Below is a small trained network, with its code and all its weights. Each question gives an input and a target symbol and asks what happens when units are switched off, that is, made to give their printed mean instead of their output.

import numpy as np


def w(rows, s, z=0):
    codes = np.array(rows[::2]) - 128.0
    scale = np.full(codes.shape[1], s)
    scale[-1] = z or s
    return codes * scale


def norm(h):
    return h / np.sqrt((h * h).mean(-1, keepdims=True) + 1e-5)


def f(y):
    return y / 2 * (1 + np.tanh(0.7978845608 * (y + 0.044715 * y**3)))


def softmax(a):
    e = np.exp(a - a.max(-1, keepdims=True))
    return e / e.sum(-1, keepdims=True)


def log_softmax(a):
    a = a - a.max(-1, keepdims=True)
    return a - np.log(np.exp(a).sum(-1, keepdims=True))


def net(x, mask):
    ids = ['αγδζξτψ'.index(c) for c in x.split()]
    T = len(ids)
    res = E[ids] + P[:T]
    r = norm(res)
    for j in range(2):
        rows = slice(3 * j, 3 * j + 3)
        q, k, v = (r @ M[0][rows].T for M in (Q, K, V))
        z = softmax(np.where(np.tri(T) > 0, q @ k.T / 3**0.5, -1e9)) @ v
        o = O[0][rows]
        res = res + np.where(mask[j], z, o[:, -1]) @ o[:, :-1]
    y = f(norm(res) @ A[0][:, :-1].T + A[0][:, -1])
    res = res + np.where(mask[2:10], y, B[0][:, -1]) @ B[0][:, :-1]
    return log_softmax(norm(res)[-1] @ U[:, :-1].T + U[:, -1])


Q, K, V, O, A, B = {}, {}, {}, {}, {}, {}
E = w([
[144,108,142,124,113],'α',
[145,138,142,88,134],'γ',
[133,119,168,109,134],'δ',
[136,113,122,112,123],'ζ',
[176,245,133,147,147],'ξ',
[115,120,134,107,104],'τ',
[152,99,134,122,142],'ψ',
],0.012)
P = w([
[99,205,76,238,101],'0',
[115,123,223,160,179],'1',
[113,113,229,148,179],'2',
[112,122,235,141,195],'3',
[119,132,220,154,179],'4',
[116,130,220,145,175],'5',
[124,129,225,149,178],'6',
[120,133,235,149,176],'7',
[119,133,230,152,169],'8',
[123,132,254,148,181],'9',
[120,136,249,156,168],'10',
],0.0023)
Q[0] = w([
[195,94,230,75,121],'head 1',
[166,155,254,38,162],'head 1',
[171,151,230,123,158],'head 1',
[99,129,45,153,84],'head 2',
[140,180,123,112,110],'head 2',
[113,133,248,156,143],'head 2',
],0.0085)
K[0] = w([
[136,205,112,180,50],'head 1',
[154,254,89,238,152],'head 1',
[174,243,119,179,139],'head 1',
[196,109,149,132,214],'head 2',
[143,124,125,123,106],'head 2',
[97,42,133,102,44],'head 2',
],0.008)
V[0] = w([
[31,174,238,100,80],'head 1',
[130,44,199,254,163],'head 1',
[192,162,165,66,172],'head 1',
[79,97,222,134,53],'head 2',
[191,104,124,183,152],'head 2',
[188,190,169,94,175],'head 2',
],0.0061)
O[0] = w([
[161,254,156,54,212,78],'head 1',
[218,60,104,90,184,194],'head 1',
[18,96,11,74,90,159],'head 1',
[134,180,92,94,89,255],'head 2',
[229,117,187,102,86,134],'head 2',
[146,96,89,104,170,138],'head 2',
],0.0047,0.0058)
A[0] = w([
[124,208,137,122,147,227],'neuron 1',
[198,126,180,168,129,101],'neuron 2',
[185,134,119,123,169,108],'neuron 3',
[143,212,178,139,134,3],'neuron 4',
[83,186,109,158,136,181],'neuron 5',
[136,156,158,254,85,74],'neuron 6',
[164,68,114,89,140,194],'neuron 7',
[130,48,135,201,119,81],'neuron 8',
],0.009,0.0015)
B[0] = w([
[117,86,130,179,189,191],'neuron 1',
[113,238,126,108,21,189],'neuron 2',
[56,191,135,83,106,163],'neuron 3',
[184,4,91,179,121,164],'neuron 4',
[113,184,81,254,99,165],'neuron 5',
[78,126,229,76,206,128],'neuron 6',
[136,71,90,222,120,255],'neuron 7',
[65,53,74,89,180,216],'neuron 8',
],0.0058,0.0048)
U = w([
[202,181,157,59,10,151],'α',
[35,211,72,165,104,133],'γ',
[156,176,96,10,227,115],'δ',
[42,109,254,80,141,72],'ζ',
[110,151,99,108,109,1],'ξ',
[148,161,201,228,188,101],'τ',
[134,26,61,147,120,185],'ψ',
],0.0086,0.0037)

Each question gives the input, a string of symbols that net reads in full, and the target symbol t.
The units are the heads (3 rows each of Q, K, V and O) and the neurons (one row each of A and B). Each row of codes is followed by its name. A weight is (code - 128) times the scale printed after its matrix; where a second scale follows, it is the last column's (O, A, B and U).
mask holds one flag per unit, heads first, then neurons. A switched-off unit (its flag False) gives its mean, the last column of its rows in O or B, instead of its output. The means were averaged over made-up inputs and are rounded, as every weight is.
A unit's drop is (log p(t) with every unit on - log p(t) with that unit switched off) / (log p(t) with every unit on - log p(t) with every unit switched off).
The circuit of an input: a set's keep is (log p(t) with only the set's units on - log p(t) with every unit switched off) / (log p(t) with every unit on - log p(t) with every unit switched off). Starting from all 10 units, units are removed one at a time, each time the one whose removal leaves the highest keep (on an exact tie, the one counted first), for as long as the keep stays at least 0.8.
circuit, biggest first: the units of the circuit, biggest drop first
k most important neurons: the k neurons with the biggest drops, biggest first
heads that matter: for each layer, one digit per head in row order, 1 if its drop is at least 0.15 and else 0, layers parted by /
drop when u is switched off: that unit's drop, to one decimal
input α ζ α ψ δ γ τ ψ γ α, target α: heads that matter : 10
input τ τ ζ ψ ζ α ψ, target τ: circuit, biggest first : head 1
input α ψ τ ψ ψ γ, target α: circuit, biggest first : head 1; neuron 2
input δ ψ α ψ ψ δ, target δ: heads that matter : 10
input ψ α ψ ξ ξ ψ ψ ξ α τ γ, target γ: 2 most important neurons : neuron 5; neuron 8
input τ γ τ, target τ: heads that matter : 10
input α α α α δ, target α: heads that matter : 00
input γ α γ, target γ: heads that matter : 10
input ψ α ψ ψ ξ ψ δ, target ζ: 3 most important neurons : neuron 2; neuron 7; neuron 8
input α α γ, target α: heads that matter : 00
input ξ ψ δ, target ζ: circuit, biggest first : head 1; neuron 7; neuron 2
input τ ψ ψ δ, target τ: circuit, biggest first : head 1; neuron 4
input τ ψ ψ ψ α τ ψ ψ α, target τ: 2 most important neurons : neuron 4; neuron 1
input ψ α α ψ ψ ψ ζ ζ ξ α γ, target δ: circuit, biggest first : head 1; neuron 7; neuron 2; head 2
input δ γ ζ ψ α α ξ α δ α, target α: 2 most important neurons : neuron 8; neuron 7
input τ γ ψ ψ α ψ ψ ζ, target τ: heads that matter : 10
input γ α ψ γ ψ ψ α τ ξ ψ δ, target γ: heads that matter : 11
input γ α τ ψ δ δ ψ ψ, target γ: heads that matter : 10
input ψ α δ α τ τ τ δ ξ ψ τ, target γ: most important neuron : neuron 5
input γ α α τ, target γ: drop when neuron 5 is switched off : 0.1
input γ α ψ δ α ψ ψ ψ α ξ γ, target δ: drop when neuron 7 is switched off : 0.3
input α ψ ζ ψ ψ γ ψ ψ τ, target α: drop when head 1 is switched off : 0.4
